[141 174 162 106 112 126 167 171 179 122] : X
[141 174 162 106 112 126 167  97 157  96] : U
[141 174 162 170 112 126 167  97 179 122] : H
where: [171] -> X, 8
q: [141 174 162 170 112 126 167  97 179 122] -> H
where: [96] -> U, 10

[129 118 131 130 145 144 132 133 120 111] : C
[127 120 120 124 143 142 136 138 124 115] : B
[133 143 146 139 103 107 113 105 131 152] : L
[136 151 161 150  90  92  99  89 127 167] : K
[130 130 129 126 126 125 131 124 129 131] : J
[133 151 170 161  87  88  82  84 123 173] : F
[130 136 142 139 114 112 113 112 126 145] : D
where: [138] -> B, 8
where: [132] -> C, 7

[118 174 127 139 142] -> N
[143 174 127 139 142] -> Q
[118 172 126 142 143] -> Y
q: [143 174 127 139 142] -> Q
q: [118 172 126 142 143] -> Y

[130  93 146 141 123 123 106 124 127 139 147  79 123 140  93 117]  V
[154 101 119 143 128 132 111 123 127 126 137 121 119 137 101 123]  R
[133 136 121 136 126 133 149 122 132  99 121 170 128 119 129 113]  G
[157 105 121 143 130 135 116 121 126 118 131 129 119 135 104 126]  P
[157 105 110 143 130 135 116 123 127 118 131 134 119 135 104 126]  M
[157 105 121 143 130 135 116 121 126 118 131 134 119 135 104 126]  W
where: [170] -> G, 12
q: [133 136 121 136 126 133 149 122 132  99 121 170 128 119 129 113] -> G
where: [111] -> R, 7

[125 150 144 160 123 135  92 101 139 153 153 122 123  98  83  79 116 133
 128 114 116 102 139 110 153 144 178 121 128 138  71] : fik
[160 137 137 138 115 131 113 142 111 150 122 139 121 131 124 134 147 106
 144 147 117 115 124 143 123 150 127 116 131 115 117] : vuke
[146 142 127 141 117 140 146 147 113 135 125 119 127 126 130 124 145 123
 123 110 115 125 134 123 158 125 116 131 127 104 119] : mori
[129 129 114 109 122 136 118 112 135 125 144 127 125 147 110 116 123 118
 142 136 141 110 131 124 110 121 127 104 135 150 143] : Rir
[117  94 152 120 127 139 161 166 139 122 120 146 118  97 122 124 101 118
 147 129 155 131 129 157 132 141 106 143 112 118 130] : mimeb
[183 162 117 131 167 129 113 147 128 115 121 130 111 128 116 146 123 151
 117 118 106 139 122 110 119 126 141 151 119 111 133] : ren
[126 127 141 138 103 131 113 108 130 137 153 132  87 105  79  73  96 114
 137 114 156 111 144 133 155 136 153 113 114 144 111] : tasat
[146 145 126 145 108 152 140 140 130 146 126 134 129 116 124 116 138 117
 138 106 114 118 134 111 164 122 122 128 135 118 120] : lumet
[108 116 137 151 112  98 119 111 132 131 104 154 112 112 172 149 119 139
 106 126 130 118 127 131 148 131 138 152 118 142 141] : debip
q: [126 127 141 138 103 131 113 108 130 137 153 132  87 105  79  73  96 114
 137 114 156 111 144 133 155 136 153 113 114 144 111] -> tasat
q: [125 150 144 160 123 135  92 101 139 153 153 122 123  98  83  79 116 133
 128 114 116 102 139 110 153 144 178 121 128 138  71] -> fik

[155 155 141 100] = vof
[119 107 110  89] = tok
[119 120 115 118] = bev
[155 123 128 100] = votet
[101 115 142 156] = Vadi
[124 123 135 113] = nat
[134 116 115  95] = Fotar
[ 87 117  96 140] = Losu
[142 128 113 112] = ziz
[135 115 103  92] = Dagi
[125 130 132 107] = telip
[134 115 115  95] = rak
where: [117] -> Losu, 2
where: [87] -> Losu, 1
where: [112] -> ziz, 4

[157 139 143 138 113 112 164] = damur
[128 148 108 123 100 158  99] = nuga
[134 120 166 126 133 102 137] = rupu
[115 138 128 109 134 174 130] = Regir
[147 139 147  90 130 126 159] = Sepo
[176 150 133 144 142 123 133] = gobut
[ 89 101 166 111 104 120 118] = Vezi
where: [99] -> nuga, 7
where: [90] -> Sepo, 4
where: [137] -> rupu, 7
where: [174] -> Regir, 6
where: [115] -> Regir, 1
where: [144] -> gobut, 4

